Each row has a class, written after it.
[-28 -25  31   8  -3 -24   6   5  -4  14 -12 -41 -17  14 -11   7  -5   7
   1 -22 -19  -3 -26  22  15   5 -32  18 -36 -47 -67 -28   2 -12  -1] -> nika
[-27  11  29 -22  16   1  -3 -15 -12  12  15  -7  23   1   5  39 -21  -5
   6  19  30 -42   0   0   2  -5 -38  -3  -1  19 -19  -3   9  -8   6] -> Dis
[-44  -4 -22 -17   4  -7  -3  -5 -41   2   0  20 -19 -20 -27   7 -17  13
 -18 -14 -21  17 -51 -34  38  19  26  36   3  46  20  13  44  11  -9] -> nika
[-14  10  30 -27   7   7   3  -2 -18   9  29 -17  36 -19  -2  64 -14  -4
  17   9  32 -46   7   7 -19  13 -40 -22  14   7   9  -1  11 -24  15] -> Rofud
[ 25 -11  25  28   8  -6  -3 -11   7  13   0 -33 -11  13  -2  13   7   0
 -14 -30 -42  -2  15  38  25  45  16   8  -7 -33 -38 -27  41 -10  21] -> gud
[ 10  17  -5  -6 -22  -9   0   2 -13   1 -29  41   4   7 -15 -21  -7  -5
 -18  16 -11   0 -29  24  57 -16  34  15   6  41 -34   5   2  31  17] -> gud
[-40  14  32 -32  13  -8   0 -10  -6  24  -6  -7  24  -2 -10  56 -21   6
   2   9  28 -43 -12   7 -15   5 -51  -6  -2  13 -26   1  -9 -19  11] -> roke
[-24 -36  14  12   0 -17  14   0 -20  17 -15 -26 -13  -2  -8 -10 -13  -8
  -9 -10  -4  -6  -2  18  53   5 -23  24 -35 -29 -82 -25  -5   8   6] -> Dis
[-31 -20  18  36   0 -23 -25  -8 -17  46 -34 -97 -38   4 -20  25 -17  17
 -25 -25 -26  -1  -4   8  12  33 -31  26 -17 -17 -79 -34   0  -2  18] -> gud
[-17 -31   0  28   0 -28  14  21  -6  15 -15 -49  -2  -8   7  20 -12  -8
 -14 -37   7 -14   9   5  34  15 -32   9 -20 -46 -45 -34  35  -5  -7] -> Pade
[-35   7   2 -15  -2 -15  -6  -3 -62   3 -11   9  -6 -19 -22  11 -22   0
 -25   1 -22   5 -55 -20  14  -6  36  34  -3  65  -1  19  47  19   9] -> nika
[-17 -14  21  13  20  -7  15  -3  -1   7   5 -23 -30  10  -3  11   3   4
  -2  -9 -14 -25 -53  28  46  14 -58  13 -50 -56 -63 -19 -10 -31  -3] -> Rofud
[ -2  25  21  -4   9   9  -2   9  -3   1   6  10  42  -1  -4  22 -14  -8
  16  11  26 -32  12  23  12  -6 -28 -15  26  16   1  10  19  -5  21] -> gud
[-28  -9 -14 -13   0 -21  11   6 -44  13  -7   2 -16 -12 -27 -18 -14  -2
 -24  -5 -31  -4 -46  -2  33  13  17  21  -9  35 -37 -10  18  11   2] -> nika
[-11   4  11 -21  28  18  20 -12 -31  -6  22  24  41   4   9  14 -10 -16
  28   0  62 -42  23  26  10 -29 -10   2  18  31  27  19  54   6  13] -> bafeg
[-21  16  29 -12  -8  -2 -13  19  -9  14   8  -7  44  -4  -5  33 -12  -7
  13  16  29 -37  14   3 -17  12 -17 -17  18  10 -36   9   3  -6  22] -> gud
[-33 -34   2  35  -4 -31 -11 -14 -31  12 -31 -52 -16 -27  -6  32  -7  14
 -18 -25 -32  19 -13  20  55  10 -11  35 -36 -35 -59 -28 -26   5  11] -> getov
[-22  10  -7  -1  -2 -32 -10   4 -35   8   9  24  -2 -10   0  32 -10   2
 -32  -3 -25  -9 -27 -11  -7  25  27   1 -16  40   1  -4  -1  18  12] -> Pade
[-18  21  17 -33  44   5   0  -9  -9  10 -14   8  35 -10  26   4 -24  -7
   1  28  21 -71  19  34 -24 -23 -19 -27   9  15 -39  -8  45 -43  23] -> bafeg
[-45   5  -9   0   7 -26  -4  -1 -38  -9 -14  24  -6 -33 -15  23 -14  10
 -31  -3 -25   9 -51  -9  54  -5  41  41 -25  34 -18  11   2  11   9] -> getov
[-32  20 -17  -4  11  20 -15   4 -11   9  -1  -5  36   3   7  10 -15 -13
  10  16  41 -27   2  13  -9 -38 -55 -11  24  57  -1  19 -12  -3   7] -> bafeg
[-30 -25  11  26 -11 -44   5   5  -4  17 -12 -10   1   5  18  38 -11  -3
 -13 -22  18 -19  -3   9  35  12   0  32 -52 -30 -55 -12   4  32 -12] -> Pade
[-32 -14  43   0  12 -14  -1   1 -29  18 -16 -31 -30  14 -23  13  -8   7
   5 -17  -2  -9  -7   8  19 -22 -22  23 -29 -26 -60  -4  11   2  10] -> bulem
[-19   6  -9  12  12 -24   6  -7 -41  -4 -30  27 -20 -18   2   4 -11  -2
 -27  18   4  -5 -43  -8  34  -8  25  36 -27  15 -14  19  22  23  -7] -> Pade
[-17 -23  13  41   3 -28 -15  -1 -15  14 -24 -30 -18  -7   2  31   2  14
  -7 -20  -8  -2  -1   7  47  19 -14  21 -32 -38 -63 -19   0  13  -4] -> mafod
[ -8  26  45 -23  18 -13  -1  -5 -18   1  24 -17  28   1  -4  73 -14  19
   0  -4  13 -33  26  -1 -30   1 -25 -11   8   2  26  -9  41 -31  23] -> bulem
[-24  14  30 -27   2  -8   2  19  -6   2  20   9  38   7 -16  68 -11  -4
   5  -2  18 -28  22  11  11   4 -28 -10  12   5 -22 -11  26 -21   7] -> bulem
[-34   3   0 -13  25 -21   4  -9 -45  -3 -24  28   1 -11  -5  10  -9   5
 -21  -4 -20   9 -35 -19  40  -1  11  25  -7  44 -10  10  20  -4   3] -> roke
[ -5  15 -39  27  33 -31   7  -8 -26  -6 -14  21   6  10  24  -9   0  -4
 -38  -1 -25   4 -66  -7  85  -3  -5  44 -24  64 -15   8 -30  17 -24] -> roke
[-37   8  22 -33   2   3  -1   3 -22  12   9  -4  28   1  -2  31 -22  -6
  20  14  26 -36  -7   8 -35  -9 -29 -16  13  26  -7   2  24  -1   6] -> nika
[-30  11   6 -29   2   5   3  14 -14   8  15  -3  48 -11   2  33 -23 -19
  12  18  17 -44   0  18 -28   2 -30 -24  23  31 -15  -5  28 -20   4] -> nika
[-14   6  -9   8   0 -30  -7   1 -33   1 -20  21  -4 -13 -19   1  -6  11
 -29  12 -24  18 -28 -12  70  14  37  36  -8  31 -33  -1   1  12   6] -> gud
[-19   3  20 -15  19 -13  -3  14 -24   3  -1   5  23 -21   4  17 -23  13
  10   1  22 -32   9  21  20  15 -42  -5   1  -6 -43 -16   1 -21  17] -> fuv
[-15   1 -20   3   0 -23   5   8 -34   1 -16  41  -9 -22  -9  -4 -14  -3
 -31  -5  -6  -6 -24   5  54  10  36  20  -5  33 -16   2  29  33   8] -> Pade
[-38 -29  13  19   7 -15  12  -1 -21  25 -25 -65 -38   9 -15 -23  -6 -10
  -4  -9 -12 -15 -47  11  23 -10 -37  32 -40 -33 -94 -14  11 -10 -18] -> nika
[-18 -13  -1  14  -2 -35  11  18   2  15 -13 -41 -20   4  12   3 -23  13
 -35 -29 -19 -13 -31  11  29  15 -43  24 -59 -34 -60 -26   2 -16  -3] -> fuv
[ -22  -35   34    6    1  -40   20   23  -21   15  -11  -31   11    6
   -2    5   10   -7  -16  -37  -27   -5   25   23   21   49  -20   -6
  -24  -55 -105  -30   -1  -13   17] -> roke
[-32  21   6   2   7 -25 -10  -1 -18  -4 -21  34   1   0  -6  14  -9   9
 -21  11 -22   0 -30  -2  49  10  28  33  -8  29 -36  11   7  -3   2] -> gud
[-30 -20  11  26 -28 -53 -17  24  -5  35 -10 -54 -15  -6  -3  19 -20  27
 -39 -36 -20  -6 -24  -3  24  38 -35  30 -67 -28 -91 -28 -48   7  15] -> fuv
[-44 -24   5  21   0 -29  13   4   2  11 -15 -20  -8  15   4   1  -2   1
  -5 -16 -19 -20 -27  32  42  21 -50  18 -42 -49 -94 -33   6 -24 -14] -> nika
[-38  -2  -9 -11   7 -16 -15 -12 -58   9 -10   7 -12 -44 -29  11  -8   7
 -17   3 -15   7 -31 -25  47   3  38  26  -3  40 -20  16 -12  29  10] -> getov
[-19 -25   6  20  12  -8   5  -8  -1  21 -26 -46 -38   4   3  10  -9   4
  -7 -20 -11 -22 -49  19  50  10 -40  31 -41 -38 -70 -22  -8 -15 -12] -> Rofud
[-46  18 -24   3  22  -6  11  -9 -30   1 -55  57  -7 -26 -10 -16 -29  -5
 -27  40  -1 -28 -35  24  59  -3  26  43 -10  42 -52  26  45  -5   4] -> gud
[-47  -2 -10  -3  11 -23  -7   5 -28   3 -10  15  -6 -12 -11  26 -11   6
 -16 -14 -16  -4 -42  -2  42  11  19  26 -16  29 -37  -1 -20  18   2] -> getov
[-30  17  28 -37  26   3   3 -16 -22  -8   7  42  36 -42   0  34 -18  -7
  17  20  22 -29  28  23  14 -27  29  -6  11  18  12  30  32  11  14] -> getov
[-24   2   8 -29  18  11   1  -6  -2   3   9  -6  31 -12   8  37  -5 -12
  32  23  34 -37   9  17  -2 -15 -27 -22  19  -1 -23 -11 -18 -13  -8] -> getov
[-29  11  19 -32  -9   1   4  12   9  17  22 -23  41   9   1  52 -20 -12
  11   7  20 -52 -13  16 -34  12 -56 -27   8   2 -23 -17  21 -26  -2] -> nika
[-44   6  46 -31 -32 -33 -36   0 -14  35  28 -25  -1 -12 -25 114 -27  29
 -22  11  -7 -12 -27  -1  -3  24  19  13 -33   7 -30 -16 -32  19  11] -> mafod
[-19 -24  16  12  -2 -27   8  10 -27  10  -4 -36 -23  -1   1  -2  -5  10
 -19 -20 -19  -5  -9  14  15  28 -28  15 -44 -40 -76 -27  14 -20  12] -> fuv
[-64  -1 -26 -15 -16 -39  -2  -4 -17  25 -17 -24 -11 -20 -12  41 -24  13
 -42 -20 -24  -4 -12 -17  10  22  21  22 -11  41 -25 -11 -17  15  -3] -> getov
[-66 -16  -8  53  41  -4  17  10  -1   9 -24 -22 -21 -18  -2   7  -7 -13
   0   5  41 -43 -13  21  24  19 -61  33 -30 -44 -86   5  30 -38 -23] -> Pade
[-30   5 -15  -2  23 -10   3   0 -41   0 -12  27  -6  -9 -18 -11 -11  -1
 -24   3  -8  -2 -50  -4  40 -19  24  41 -21  49 -16  20   4  -1   6] -> bafeg
[ -31  -21    7   24    8   -5   -7  -17   -4   31  -43  -44   -3    1
    2   35  -15  -16    6   17    6  -40  -47   37   24   16  -54   32
  -31  -29 -104  -19   -6  -14  -24] -> nika
[-30  -5   4  -3 -12 -35 -16  -2 -53  11 -19   5 -10 -25 -24 -25  -7  27
 -16  -6 -18   8 -22 -23  27  11  38  26  -2  36 -42  -4   0  25  23] -> nika
[-43 -15  19  10  17  -8   0 -11 -23  12 -30  -4 -31   9 -10 -25   2   7
   2 -23  -7   9 -14  17  42 -10 -29  23 -18  -3 -58  12  -9  16  10] -> roke
[-17   2 -24   0  24  -9  17   0 -43  -6  -3   7  -7 -26  -6   6 -10  -1
 -25  -4 -21 -13 -37  -2  57  23  -1  19   1  32 -14  -7  29 -22   0] -> Rofud
[-46 -17 -27  33  19   5   3  -2 -15  34 -53 -43 -43  -6 -11   3 -22 -16
  -2   2  37 -39 -40   1  42 -16 -27  45 -16  17 -75  11  16  21 -38] -> mafod
[-14  20  29 -24  15  -1   2  14 -22  14  16 -13  28 -15 -17  42 -26   2
   1  -4  21 -42  20   2 -15  -7 -26 -12  12  14  13   7  31 -11  24] -> bulem
[ -41  -29    2   35   -2  -32    8   11  -18   27  -30  -60  -31    1
  -11  -28  -12    3  -20  -19  -21  -15  -41   24   34   10  -38   37
  -48  -33 -108  -23  -10   -1   -2] -> nika
[ -9  11  10 -24   5 -10   3  12 -18  17  20  -4  16 -20  -8  15 -17   1
   0   9  21 -48   4  10 -21   3 -24 -35  14   6  -4 -24   4 -11  25] -> Pade
[-27 -15  18  23   5 -39   4  11  -9  24 -25 -62 -16  -6 -12  41 -27  25
 -34 -30 -19 -14  -7  16  26  13 -35  37 -46 -42 -55 -34   4 -22  14] -> bulem
[-47 -10 -12 -17  28 -29 -19  -9 -36  16 -27  21   5 -22 -10  39 -27  18
 -22   7 -11 -13 -54 -11  66  12  15  46 -26  27 -55 -19 -14 -21  -3] -> bafeg
[-33  12  39 -22  -3  -4  10  26 -18   5  11   5  25 -17 -15  78 -29  -6
   1   8  29 -35   5  16 -45   3  -1 -10  -9   2   9  21  32   1  16] -> mafod
[-21 -40 -19  20  -8 -22  18  17  -4  36 -14 -44 -14 -11  -5  24 -20 -12
 -26 -17 -18 -27 -38  32  42  43 -30  24 -52 -24 -83 -36 -40   1  -6] -> Rofud
[ 63 -16  20  44 -11   0 -33  25   4  31   1 -54  46  25 -21  31  27 -31
  14 -45 -39  -1  55  37  19  60 -64 -68  53  -5 -72 -65 -26   6  39] -> gud
[-12  15  31 -29   4   7  10  -5 -29 -10  27  14  33  -2  -6  10  -3  -7
  24   5  16 -20  19  22 -12 -13 -18 -24  31  18  17   6  52  -5  17] -> nika
[-15   6  -4 -16  -8 -28 -10  13 -44   4  -6   5  -3 -24 -14   9 -21  17
 -31 -10 -21  12 -21 -21  26  15   4  15  -8  39 -13  -4   4   4  17] -> fuv
[-12 -24  34  18   5 -18  11  -1  -9  14 -14 -37 -14  -2   0  28  -5  -2
  -6 -18  -5 -23 -21  30  38  19 -23  25 -44 -51 -75 -12   6  -7   3] -> Rofud
[-17  18  32 -19  21  -5   7   7 -22  -3   1  10  21  -1  -9  34 -12   1
   7  15  22 -27  22  16  -9 -20 -12  -1   7  13 -13   6  26 -14  14] -> bulem
[-34  -1   6 -15 -15   4   3  19  26  29  10   6  41  30 -16  46  -8 -40
  27  16  17 -33   2  65  11  10 -79 -30  10  15 -79 -18 -58  15 -23] -> nika
[-48  18  27 -27  13 -16 -10  -8 -12   4  26   3  32 -22  10  58 -22  16
   9   2  19 -44  -3  13   3  -4 -10  -5  -8   7  -6  -1 -10  -6  17] -> getov
[-20  15  27 -25  -5   1 -13  -7  -9  20  11 -22  36  -7 -14  51 -18   6
   1   0  34 -37   4   4 -20 -13 -30  -3   6  18   1   4   5 -17  25] -> bafeg
[-38   8  36 -28   7   9  -8  28 -23  26  -9 -26  37 -34 -22  95 -38 -23
   6  15  39 -63   4   6 -29  16 -21 -17  21   6 -41   7  57 -19   5] -> mafod
